The symbols move the objects like this.
o: Q707->Q992, Q828->Q661, Q158->Q749, Q551->Q669, Q22->Q372, Q953->Q764, Q884->Q428, Q928->Q489, Q268->Q959, Q601->Q204, Q906->Q277, Q571->Q602, Q382->Q194, Q108->Q990, Q69->Q906, Q734->Q371, Q307->Q917, Q881->Q820, Q895->Q524, Q67->Q725, Q194->Q831, Q527->Q751, Q718->Q680, Q908->Q913, Q180->Q337, Q205->Q382, Q602->Q964, Q77->Q171, Q402->Q825, Q990->Q691, Q226->Q453, Q209->Q571, Q822->Q814, Q203->Q128, Q325->Q402, Q223->Q315, Q128->Q895, Q533->Q302, Q511->Q273, Q277->Q908, Q933->Q511, Q820->Q268, Q814->Q77, Q964->Q158, Q669->Q479, Q858->Q527, Q337->Q203, Q204->Q61, Q661->Q173, Q61->Q467, Q725->Q790, Q302->Q881, Q366->Q270, Q173->Q206, Q489->Q69, Q270->Q307, Q315->Q822, Q371->Q828, Q107->Q397, Q959->Q209, Q825->Q205, Q524->Q611, Q680->Q366, Q831->Q933, Q913->Q67, Q273->Q858, Q790->Q707, Q428->Q953, Q569->Q601, Q397->Q533, Q992->Q718, Q479->Q22, Q611->Q551, Q171->Q53, Q467->Q223, Q206->Q325, Q691->Q161, Q764->Q734, Q372->Q928, Q931->Q569, Q917->Q108, Q453->Q180, Q751->Q226, Q53->Q884, Q161->Q107, Q749->Q931
u: Q707->Q959, Q828->Q180, Q158->Q734, Q551->Q366, Q22->Q917, Q953->Q527, Q884->Q273, Q928->Q990, Q268->Q171, Q601->Q173, Q906->Q107, Q571->Q428, Q382->Q669, Q108->Q569, Q69->Q161, Q734->Q226, Q307->Q749, Q881->Q814, Q895->Q992, Q67->Q881, Q194->Q479, Q527->Q906, Q718->Q571, Q908->Q533, Q180->Q67, Q205->Q551, Q602->Q953, Q77->Q831, Q402->Q524, Q990->Q601, Q226->Q908, Q209->Q884, Q822->Q382, Q203->Q790, Q325->Q895, Q223->Q825, Q128->Q707, Q533->Q315, Q511->Q928, Q277->Q397, Q933->Q372, Q820->Q77, Q814->Q194, Q964->Q764, Q669->Q270, Q858->Q69, Q337->Q725, Q204->Q206, Q661->Q337, Q61->Q325, Q725->Q820, Q302->Q822, Q366->Q964, Q173->Q203, Q489->Q691, Q270->Q158, Q315->Q205, Q371->Q453, Q107->Q467, Q959->Q53, Q825->Q611, Q524->Q718, Q680->Q602, Q831->Q22, Q913->Q302, Q273->Q489, Q790->Q268, Q428->Q858, Q569->Q661, Q397->Q223, Q992->Q209, Q479->Q307, Q611->Q680, Q171->Q933, Q467->Q402, Q206->Q128, Q691->Q204, Q764->Q751, Q372->Q108, Q931->Q828, Q917->Q931, Q453->Q913, Q751->Q277, Q53->Q511, Q161->Q61, Q749->Q371
q: Q707->Q814, Q828->Q277, Q158->Q858, Q551->Q209, Q22->Q964, Q953->Q928, Q884->Q22, Q928->Q749, Q268->Q382, Q601->Q453, Q906->Q601, Q571->Q933, Q382->Q718, Q108->Q734, Q69->Q569, Q734->Q69, Q307->Q953, Q881->Q825, Q895->Q820, Q67->Q223, Q194->Q680, Q527->Q990, Q718->Q171, Q908->Q61, Q180->Q397, Q205->Q992, Q602->Q511, Q77->Q551, Q402->Q790, Q990->Q371, Q226->Q161, Q209->Q831, Q822->Q524, Q203->Q302, Q325->Q725, Q223->Q128, Q128->Q881, Q533->Q325, Q511->Q307, Q277->Q204, Q933->Q270, Q820->Q205, Q814->Q611, Q964->Q273, Q669->Q571, Q858->Q108, Q337->Q533, Q204->Q180, Q661->Q908, Q61->Q337, Q725->Q315, Q302->Q402, Q366->Q884, Q173->Q913, Q489->Q931, Q270->Q428, Q315->Q895, Q371->Q906, Q107->Q173, Q959->Q194, Q825->Q707, Q524->Q268, Q680->Q53, Q831->Q366, Q913->Q467, Q273->Q917, Q790->Q822, Q428->Q372, Q569->Q226, Q397->Q206, Q992->Q77, Q479->Q602, Q611->Q959, Q171->Q669, Q467->Q203, Q206->Q67, Q691->Q828, Q764->Q489, Q372->Q158, Q931->Q751, Q917->Q764, Q453->Q107, Q751->Q691, Q53->Q479, Q161->Q661, Q749->Q527
v: Q707->Q524, Q828->Q601, Q158->Q917, Q551->Q194, Q22->Q511, Q953->Q158, Q884->Q602, Q928->Q858, Q268->Q992, Q601->Q161, Q906->Q226, Q571->Q366, Q382->Q77, Q108->Q489, Q69->Q751, Q734->Q931, Q307->Q372, Q881->Q790, Q895->Q825, Q67->Q203, Q194->Q171, Q527->Q734, Q718->Q551, Q908->Q180, Q180->Q173, Q205->Q814, Q602->Q270, Q77->Q959, Q402->Q315, Q990->Q69, Q226->Q828, Q209->Q680, Q822->Q820, Q203->Q325, Q325->Q223, Q223->Q302, Q128->Q402, Q533->Q67, Q511->Q428, Q277->Q453, Q933->Q884, Q820->Q707, Q814->Q268, Q964->Q307, Q669->Q831, Q858->Q764, Q337->Q206, Q204->Q107, Q661->Q204, Q61->Q397, Q725->Q128, Q302->Q725, Q366->Q479, Q173->Q61, Q489->Q527, Q270->Q22, Q315->Q881, Q371->Q569, Q107->Q908, Q959->Q718, Q825->Q822, Q524->Q205, Q680->Q669, Q831->Q53, Q913->Q337, Q273->Q953, Q790->Q895, Q428->Q964, Q569->Q691, Q397->Q913, Q992->Q611, Q479->Q933, Q611->Q382, Q171->Q209, Q467->Q533, Q206->Q467, Q691->Q906, Q764->Q749, Q372->Q273, Q931->Q990, Q917->Q928, Q453->Q661, Q751->Q371, Q53->Q571, Q161->Q277, Q749->Q108
r: Q707->Q128, Q828->Q931, Q158->Q270, Q551->Q205, Q22->Q831, Q953->Q602, Q884->Q209, Q928->Q511, Q268->Q790, Q601->Q990, Q906->Q527, Q571->Q718, Q382->Q822, Q108->Q372, Q69->Q858, Q734->Q158, Q307->Q479, Q881->Q67, Q895->Q325, Q67->Q180, Q194->Q814, Q527->Q953, Q718->Q524, Q908->Q226, Q180->Q828, Q205->Q315, Q602->Q680, Q77->Q820, Q402->Q467, Q990->Q928, Q226->Q734, Q209->Q992, Q822->Q302, Q203->Q173, Q325->Q61, Q223->Q397, Q128->Q206, Q533->Q908, Q511->Q53, Q277->Q751, Q933->Q171, Q820->Q725, Q814->Q881, Q964->Q366, Q669->Q382, Q858->Q428, Q337->Q661, Q204->Q691, Q661->Q569, Q61->Q161, Q725->Q337, Q302->Q913, Q366->Q551, Q173->Q601, Q489->Q273, Q270->Q669, Q315->Q533, Q371->Q749, Q107->Q906, Q959->Q707, Q825->Q223, Q524->Q402, Q680->Q611, Q831->Q77, Q913->Q453, Q273->Q884, Q790->Q203, Q428->Q571, Q569->Q108, Q397->Q277, Q992->Q895, Q479->Q194, Q611->Q825, Q171->Q268, Q467->Q107, Q206->Q204, Q691->Q489, Q764->Q964, Q372->Q933, Q931->Q917, Q917->Q22, Q453->Q371, Q751->Q764, Q53->Q959, Q161->Q69, Q749->Q307
l: Q707->Q895, Q828->Q569, Q158->Q307, Q551->Q382, Q22->Q933, Q953->Q964, Q884->Q571, Q928->Q273, Q268->Q707, Q601->Q691, Q906->Q751, Q571->Q680, Q382->Q814, Q108->Q928, Q69->Q527, Q734->Q749, Q307->Q22, Q881->Q725, Q895->Q402, Q67->Q337, Q194->Q77, Q527->Q764, Q718->Q611, Q908->Q453, Q180->Q661, Q205->Q822, Q602->Q366, Q77->Q268, Q402->Q223, Q990->Q489, Q226->Q371, Q209->Q718, Q822->Q881, Q203->Q206, Q325->Q467, Q223->Q533, Q128->Q325, Q533->Q913, Q511->Q884, Q277->Q226, Q933->Q53, Q820->Q790, Q814->Q820, Q964->Q270, Q669->Q194, Q858->Q953, Q337->Q173, Q204->Q161, Q661->Q601, Q61->Q107, Q725->Q203, Q302->Q67, Q366->Q669, Q173->Q204, Q489->Q858, Q270->Q479, Q315->Q302, Q371->Q931, Q107->Q277, Q959->Q992, Q825->Q315, Q524->Q825, Q680->Q551, Q831->Q171, Q913->Q180, Q273->Q428, Q790->Q128, Q428->Q602, Q569->Q990, Q397->Q908, Q992->Q524, Q479->Q831, Q611->Q205, Q171->Q959, Q467->Q397, Q206->Q61, Q691->Q69, Q764->Q158, Q372->Q511, Q931->Q108, Q917->Q372, Q453->Q828, Q751->Q734, Q53->Q209, Q161->Q906, Q749->Q917

The rows follow the links: the fewer symbols apart two objects are, the more alike their rows tend to be.

Each row is also shifted at random along 4 hidden directions that mean nothing.

Some objects, each with a row of numbers:
Q180: (-18, 6, 12, 18, 4, 13, -16, -28, -3, -14, -13, -12, 27, -1, -6, 12, 0, -17, 22, -28, 19, -14, -12, 6, -13, 16, -5, -7, -14, 16, -1, 0, 23, 9, 10, -10, -19, 4, -7, 3, -8, 0, -15, 4, -15, -31, 11, -21, 7, 11, 9, 26, -36, -4, -27, -20, -21, 5)
Q931: (3, 6, -4, 5, 0, 2, 3, -8, -26, -4, 9, -7, 5, -18, 22, 19, 11, 6, 9, 32, 25, 22, -5, 11, 15, 22, -2, -4, 9, 4, -26, -2, -5, -3, 26, 5, -17, 10, 31, -9, 7, 13, 17, -6, 2, -9, -8, -5, -19, -30, -12, 0, -15, -7, 12, 28, -29, -24)
Q551: (-18, -7, -2, -8, 2, -14, -24, 13, 3, -10, 0, -28, -25, -23, -11, -4, -9, 3, -18, 3, -4, 3, -28, -3, 25, -30, 12, 6, 18, -24, 14, 11, -28, 5, 23, -18, -13, -1, 26, 12, 12, -21, 6, 2, 1, 7, 23, 17, -17, 0, 11, -4, 27, 7, -20, 1, 27, 3)
Q884: (5, -13, -21, 3, -4, -4, -11, 14, -1, -10, 17, -9, -8, -7, 7, 10, 3, 5, -25, 10, 12, 24, -9, 2, 2, -5, 18, 17, 4, -6, -19, -2, -38, -7, 26, -1, -12, 12, 12, 8, 22, -13, 6, -9, 14, 9, -5, 4, -23, -27, 13, -4, 14, -1, -20, 12, 3, -3)
Q205: (-50, 3, 7, 20, 4, -8, 35, 20, 28, 22, -12, 18, -7, 17, -19, -21, -22, 8, -16, -11, -18, 4, 36, 9, -3, -10, 11, 11, 5, -12, 8, 18, 11, -12, -33, 19, 24, -1, -30, -4, 8, -14, -17, -2, 16, 23, -12, 5, 0, -3, -4, 12, 15, 15, 14, -19, 9, 1)
Q602: (-5, -8, -18, 0, -3, -5, 12, 22, 0, 4, 18, 3, -13, -2, 10, 4, 4, 14, -24, 25, 3, 28, 9, 2, 6, -3, 14, 15, 11, -9, -18, 1, -30, -12, 7, 10, 2, 8, 11, -3, 20, -4, 13, -9, 20, 19, -16, 12, -21, -30, -2, -10, 19, 0, 9, 22, 2, -11)
Q325: (-68, 23, 17, 11, 5, -15, 7, 3, 4, 13, -24, 1, -9, -6, -11, -10, -21, 12, 18, 6, -15, -17, 5, 8, 8, -11, -9, -14, 8, -14, 19, 8, 28, -2, -10, 9, 12, -10, 3, -6, -9, 6, -3, 19, -3, -4, 1, 2, 10, 12, -14, 6, -4, 9, 24, -8, -1, -9)
Q402: (1, 15, 26, -5, 11, -12, -12, -6, 0, 7, -21, -25, -23, -29, -21, -13, -22, 1, 8, 3, -9, -2, -8, 10, 27, -12, 0, -8, 23, -22, 32, 26, 29, 5, 6, -5, -5, -15, 25, -1, -6, -5, 5, 11, -11, -8, 20, 5, -12, 13, -11, 22, 7, 15, 5, -8, 10, -12)
Q691: (11, 14, -5, -5, -9, -5, -20, -11, -28, -13, 1, -5, 12, -10, 17, 12, 10, 4, 22, 17, 17, -9, -24, 12, 19, 14, -17, -16, -3, 4, -21, -14, 1, 7, 28, -4, -10, 5, 18, 4, -8, 16, 1, 0, -16, -12, 1, -10, 3, 0, -7, -12, -17, -7, 9, 19, -21, -15)
Q204: (63, 9, 16, -10, 4, 15, 8, -20, -9, 7, -6, 6, 13, 1, 2, -3, 6, -10, 22, -3, 0, -8, 10, -2, -9, 23, -15, -12, -6, 15, 9, 1, 40, 5, -14, 3, 4, -10, -5, -11, -20, 22, 3, 0, -15, -17, 0, -12, 9, 16, -14, 9, -23, -2, 15, -5, -13, -3)
Q268: (-6, 4, -9, 7, -3, -16, -23, 20, 12, -2, -6, -6, -10, 1, -17, -14, -21, 13, -13, -11, -9, -1, -3, 12, -6, -15, 16, 14, 0, -18, 7, 6, -6, -8, 11, 11, 6, -3, -9, 17, 17, -19, -13, 5, 9, 14, -6, 0, -9, 5, 11, 11, 17, 14, -15, -12, 17, -2)
Q382: (0, -1, -4, -3, -4, -16, -22, 15, 14, -7, -4, -7, -6, 5, -17, -16, -16, 2, -15, -16, -9, -9, -14, 12, 22, -23, 6, 7, 3, -19, 5, 6, -17, 4, 5, -6, 5, 4, -12, 24, 7, -23, -21, -3, -2, 19, 12, 3, 1, 14, 10, 0, 23, 10, -17, -11, 27, 5)
Q173: (-12, 11, 9, 17, 4, 10, -6, -18, -2, -4, -13, -4, 17, 1, -3, 8, -3, -6, 23, -15, 10, -9, 2, 5, -26, 18, -2, -7, -13, 13, 2, -3, 32, 0, 3, 5, -6, -2, -7, -4, -5, 8, -8, 9, -7, -24, -5, -18, 5, 7, 1, 23, -32, -2, -9, -15, -23, -1)
Q194: (15, -11, -1, -17, 4, -8, 10, 20, 14, 12, 5, 1, -31, -5, -7, -16, -4, 7, -22, 8, -22, 9, 10, -14, 6, -22, 10, 8, 15, -15, 21, 9, -14, -4, -15, 0, 10, -9, 6, -3, 5, -6, 14, 0, 12, 19, 3, 23, -6, -1, -1, -12, 31, 7, 11, 3, 29, 3)
Q53: (15, -21, 1, 0, 4, 4, -2, 1, 7, -10, 11, -23, -8, -13, -7, 3, 1, -13, -28, -6, 11, 23, -11, 1, 31, -10, 15, 15, 15, -10, -4, 20, -34, 6, 13, -22, -20, 10, 12, 10, 15, -24, 1, -15, 3, 6, 24, 8, -27, -15, 13, 8, 21, 0, -29, 0, 16, 3)
Q820: (-4, 7, 8, 13, 8, -10, -27, 3, 7, -5, -12, -33, -18, -21, -22, -8, -25, 4, -7, -9, 1, 12, -9, 14, 3, -10, 21, 11, 16, -22, 17, 22, 11, -6, 27, 4, -14, -5, 17, 9, 20, -19, -2, 8, 3, -6, 7, -1, -28, -3, 5, 34, 7, 15, -24, -13, 9, -12)
Q828: (6, 10, 2, -9, -6, 0, -21, -20, -23, -12, -3, -3, 16, -8, 13, 13, 11, -3, 26, 4, 10, -19, -26, 2, 10, 10, -21, -20, -6, 9, -8, -15, 7, 11, 14, -13, -10, 0, 13, 2, -18, 15, 0, 5, -20, -18, 10, -9, 14, 13, -4, -11, -19, -11, 3, 9, -14, -3)
Q707: (32, 9, 18, 3, 9, -11, 18, 12, 13, 22, -11, -3, -19, -6, -23, -26, -25, 9, -12, 4, -13, 20, 29, 22, 26, 0, 11, 9, 24, -24, 18, 36, 25, -9, -14, 19, 18, -8, -5, -2, 9, -11, -5, -6, 7, 19, -2, 3, -25, -4, -18, 26, 18, 22, 20, -8, 10, -19)
Q959: (-44, -4, -6, -2, -1, -17, -5, 23, 13, 2, -3, -6, -25, -6, -11, -9, -13, 12, -17, 4, -16, -2, -6, -7, 2, -30, 11, 6, 10, -21, 13, 3, -18, -4, 2, -1, 4, -4, 5, 6, 11, -16, 4, 8, 12, 15, 3, 19, -3, 0, 6, -8, 28, 8, -2, 0, 25, 6)
Q661: (-9, 8, 16, 1, 7, 9, 5, -22, -11, 3, -10, -4, 6, -11, 6, 9, 7, -7, 24, 5, 4, -8, -1, -8, -11, 14, -12, -15, 0, 12, 10, -1, 28, 4, -3, -4, -8, -6, 15, -16, -16, 16, 13, 10, -9, -25, 5, -5, 7, 5, -10, 6, -25, -8, 10, 0, -16, -3)
Q206: (-13, 22, 6, 12, -2, -6, -7, -5, 1, 4, -17, 7, 15, 11, -9, -7, -16, 7, 20, -12, -2, -17, 7, 20, -11, 11, -6, -6, -11, 1, 1, -2, 32, -3, -3, 17, 11, -4, -19, 4, -7, 6, -19, 9, -7, -6, -12, -18, 10, 15, -6, 15, -20, 7, 5, -15, -14, -8)
Q669: (-4, -23, -7, -1, 2, 6, -12, 4, 11, -12, 11, -21, -15, -9, -8, 5, 2, -8, -26, -12, 5, 13, -14, -16, -5, -19, 21, 17, 6, -4, 8, 6, -31, 1, 12, -18, -19, 3, 11, 6, 16, -20, 9, -3, 9, 1, 16, 12, -15, -8, 23, 3, 18, -2, -34, -5, 23, 16)
Q372: (27, -13, -13, -20, -8, 2, 3, 4, -10, -8, 18, 8, 5, 6, 16, 5, 19, -3, -12, 11, 3, 1, -12, -5, 23, -4, -9, -2, -2, 5, -18, -13, -35, 10, 1, -15, 1, 9, 1, 5, -4, 1, 2, -14, -4, 14, 6, 9, 5, -3, 2, -30, 14, -10, 4, 20, 8, 7)
Q489: (0, -10, 0, 4, 0, 18, 34, -14, -6, 2, 12, 12, 19, 7, 18, 15, 20, -13, -2, 10, 18, 15, 14, -4, 6, 20, -7, 0, -3, 19, -23, -2, -9, 3, -13, -7, -6, 13, -2, -13, -4, 9, 6, -15, 2, -4, -1, -2, -1, -22, -4, -7, -13, -13, 9, 12, -22, 1)
Q680: (-31, -23, 2, 2, 2, 6, 1, 0, 18, -10, 5, -16, -4, 0, -9, 4, 1, -18, -28, -24, 2, 2, -12, -13, 13, -23, 11, 12, 5, -2, 5, 11, -34, 8, -3, -29, -12, 8, -4, 9, 8, -27, -5, -9, 2, 5, 28, 12, -4, -2, 22, -1, 19, -3, -35, -12, 23, 26)
Q302: (-7, 18, 12, -5, 3, -14, -21, 0, -1, 4, -19, -9, -16, -13, -13, -12, -17, 11, 17, -1, -16, -18, -8, 0, -6, -10, -2, -10, 6, -14, 29, 4, 28, 0, 3, 7, 6, -18, 10, 0, -7, 4, 2, 20, -5, -7, 1, 1, 7, 24, -6, 9, -1, 11, 8, -10, 10, -6)
Q933: (75, -16, -18, -11, -4, 5, 14, 16, 7, 4, 22, 17, -3, 18, 3, -10, 7, 5, -27, 0, -3, 21, 21, 1, -9, 6, 14, 19, -2, 4, -14, -1, -21, -9, -12, 13, 12, 5, -18, 3, 13, -8, -2, -18, 15, 27, -19, 3, -9, -12, 4, -7, 20, 2, 0, 5, 11, 3)
Q337: (-19, 23, 2, 16, 1, -9, -26, -7, -9, -3, -16, -10, 6, -7, -5, 3, -16, 9, 25, -3, 7, -8, -6, 17, -16, 11, 1, -7, -4, -4, 2, 0, 31, -7, 21, 16, -4, -5, 5, 3, 2, 7, -7, 15, -5, -17, -12, -19, -3, 7, -4, 23, -22, 6, -3, -7, -19, -16)
Q203: (-8, 21, 6, 0, 0, -12, -4, 4, 5, 11, -18, 15, 1, 10, -12, -17, -15, 12, 20, -9, -18, -27, 9, 8, -14, -3, -9, -10, -8, -3, 15, -4, 35, -2, -17, 18, 22, -13, -21, 1, -11, 8, -13, 14, -6, 2, -13, -9, 22, 27, -9, 3, -7, 9, 18, -15, 1, -4)

Start here and follow the symbols in turn, left to right. Where do you end up?
Answer with the object's name.
(21, -13, -9, -2, 2, 4, 34, 21, 8, 17, 17, 11, -19, 3, 5, -5, 3, 11, -29, 21, -6, 33, 29, -5, -1, 0, 17, 17, 12, -6, -7, 10, -19, -16, -13, 15, 9, 2, 2, -12, 18, -3, 16, -11, 24, 22, -17, 15, -22, -30, -7, -5, 23, 4, 18, 14, 7, -7)
l u r => Q831
(-11, -14, 1, -12, -5, 5, 22, -7, -6, -7, 14, 6, 12, 4, 12, 8, 20, -15, -14, 6, 9, 0, -12, 1, 57, -8, -17, -6, 7, 2, -22, 1, -38, 18, -8, -31, -5, 18, 0, 4, -11, -5, -5, -20, -11, 13, 27, 9, 4, -7, -2, -27, 12, -12, 4, 16, 2, 8)
l u => Q858
(-33, 6, -5, 16, 1, -19, -22, 18, 11, -3, -9, -16, -17, -9, -18, -8, -24, 13, -10, -5, -4, 7, -6, 14, -3, -15, 19, 13, 9, -24, 7, 11, -3, -10, 21, 11, -2, -1, 4, 12, 21, -20, -6, 7, 12, 8, -5, -1, -19, -4, 8, 17, 15, 14, -15, -9, 12, -8)
r o u => Q77
(-21, -21, -6, 9, 5, 6, 25, 11, 14, 3, 13, -2, -7, 2, -1, 4, 2, -6, -30, 0, 4, 24, 13, -6, 6, -7, 17, 18, 7, -3, -8, 13, -31, -6, -7, -6, -4, 11, -1, -5, 16, -16, 5, -13, 17, 14, 3, 11, -17, -25, 8, 0, 18, 0, -9, 2, 8, 7)
u l o => Q307
(-49, 2, -11, 9, -2, -20, -36, 18, 10, -13, -7, -22, -16, -11, -15, -2, -20, 11, -13, -8, -3, -4, -26, 8, 3, -27, 17, 10, 6, -24, 6, 3, -22, -4, 28, -1, -9, 0, 9, 22, 20, -25, -7, 9, 6, 7, 5, 4, -12, 2, 16, 5, 18, 9, -27, -7, 18, -1)
q v => Q718
(-42, 24, 3, 18, -1, -16, -27, -1, -5, -3, -19, -10, 2, -9, -7, 2, -19, 14, 24, -1, 2, -12, -11, 16, -13, 4, 1, -9, -2, -10, 5, -3, 26, -6, 23, 14, -3, -5, 9, 7, 3, 5, -5, 18, -4, -15, -11, -13, 1, 8, -4, 16, -16, 8, 1, -7, -13, -15)
q o q => Q881
(-8, 2, 12, 3, 10, 1, 1, 2, 18, 12, -16, -4, -17, -1, -19, -11, -15, 2, 4, -17, -19, -8, 13, -15, -37, -10, 11, 3, -2, -2, 35, 5, 28, -7, -17, 9, 7, -17, -6, -6, -2, -1, 5, 18, 6, -7, -4, 4, 6, 16, 2, 18, -1, 8, -4, -24, 14, 9)
v u => Q268
(14, 13, 16, -11, 3, 5, 23, -16, -14, 13, -6, 13, 6, -1, 10, 0, 10, -4, 24, 16, -4, -8, 8, -4, 16, 15, -23, -21, 3, 9, 5, -1, 28, 7, -19, -1, 9, -7, 6, -17, -25, 25, 10, 2, -15, -9, 3, 0, 15, 9, -23, -11, -14, -5, 38, 10, -16, -8)
q q => Q908
(37, 11, -13, -17, -5, -1, -26, -7, -26, -7, 4, 7, 6, -2, 19, 10, 13, 12, 28, 17, 0, -17, -15, -9, -27, 14, -15, -15, -15, 13, -5, -31, 12, 2, 15, 9, 0, -9, 11, -2, -12, 26, 12, 14, -9, -14, -18, -8, 17, 12, -6, -18, -19, -8, 14, 15, -13, -8)
u l => Q453
(0, 4, -16, 2, -12, 2, -31, -12, -18, -23, 5, 5, 31, 10, 16, 19, 14, -4, 21, -9, 18, -22, -27, 6, -11, 14, -16, -11, -25, 18, -28, -30, -8, 9, 23, -7, -11, 10, -6, 13, -8, 9, -13, 1, -14, -15, -3, -18, 20, 9, 11, -13, -23, -15, -17, 5, -20, 5)
l l u => Q691
(48, -13, 0, -21, 3, -3, -12, 9, 4, -3, 9, -19, -26, -16, -8, -8, -2, -2, -24, 4, -8, 15, -11, -7, 18, -19, 13, 10, 17, -16, 16, 14, -22, 3, 8, -11, -8, -4, 18, 6, 9, -14, 12, -5, 3, 12, 18, 17, -18, 1, 6, 0, 29, 6, -13, 3, 30, 2)
o o o => Q964
(-10, 20, 3, 5, -4, -12, -24, -2, 1, -3, -18, 5, 10, 8, -12, -12, -17, 5, 22, -19, -7, -30, -6, 13, -10, -1, -8, -11, -13, -4, 9, -6, 26, 3, 1, 10, 11, -6, -19, 12, -8, 1, -22, 13, -12, -6, -5, -15, 18, 28, 0, 10, -12, 8, -3, -18, 0, -1)
o o => Q790
(-11, 7, 11, 0, 5, 9, -4, -22, -15, -2, -8, -7, 7, -10, 8, 13, 8, -6, 25, 4, 8, -12, -8, -11, -14, 10, -10, -17, -4, 15, 6, -8, 23, 5, 2, -6, -10, -7, 14, -12, -17, 19, 13, 13, -11, -28, 3, -5, 11, 7, -7, 2, -27, -9, 4, 0, -17, -1)
o r => Q828
(-1, 21, 17, 12, 7, -2, 16, -10, -8, 16, -15, 0, 0, -10, -4, -3, -10, 6, 20, 13, 4, 7, 20, 13, -3, 21, -2, -8, 6, -1, 7, 14, 44, -9, -4, 22, 6, -8, 10, -15, -4, 15, 6, 7, 0, -13, -13, -10, -9, -7, -24, 24, -21, 7, 28, 0, -25, -24)
r v => Q277
(-41, 3, -6, 9, -4, -16, -1, 25, 18, 7, -6, 5, -13, 8, -14, -14, -19, 13, -14, -7, -15, -3, 8, 8, -6, -21, 12, 9, 2, -18, 7, 6, -8, -10, -7, 13, 14, -3, -15, 7, 13, -16, -11, 4, 12, 18, -9, 6, 0, 1, 5, 4, 20, 11, -1, -10, 16, 2)
l v o v => Q77
(-60, 9, -9, 9, -8, 0, -20, -10, -20, -16, -2, -1, 14, -6, 20, 24, 11, 3, 26, 10, 14, -19, -25, -6, -15, 5, -14, -17, -14, 14, -17, -27, -4, 4, 23, -6, -12, 5, 15, -1, -8, 16, 8, 13, -6, -22, -4, -6, 17, -1, 5, -15, -25, -14, -2, 13, -22, 0)
l v => Q371
(-12, 16, 3, -3, 1, -12, -19, 6, 4, 8, -17, 3, -13, -1, -10, -11, -14, 15, 19, -4, -21, -23, 0, -6, -33, -9, -2, -9, -7, -6, 26, -8, 31, -5, -4, 17, 14, -19, -2, 0, -8, 9, 1, 25, 0, -6, -13, -1, 18, 26, -4, 5, -6, 8, 10, -14, 10, 0)
o r q => Q325
(-9, -11, -3, 10, -1, 18, 32, -11, -6, 1, 12, 15, 23, 13, 18, 15, 19, -12, 0, 6, 16, 12, 15, -3, -5, 22, -6, 0, -8, 22, -26, -8, -8, 0, -11, -3, -4, 12, -7, -13, -3, 9, 2, -12, 3, -5, -7, -6, 2, -21, -1, -6, -17, -12, 7, 10, -23, 4)
v l => Q749
(-21, -18, -1, 1, 0, 15, 7, -16, -11, -13, 13, -11, 9, -9, 17, 25, 23, -17, -6, 7, 20, 11, -15, -16, 13, 5, -2, -2, 1, 14, -17, -6, -28, 11, 10, -27, -24, 13, 22, -8, -2, 2, 16, -8, -4, -13, 18, 5, -4, -19, 9, -12, -6, -16, -13, 15, -10, 8)
v o => Q734
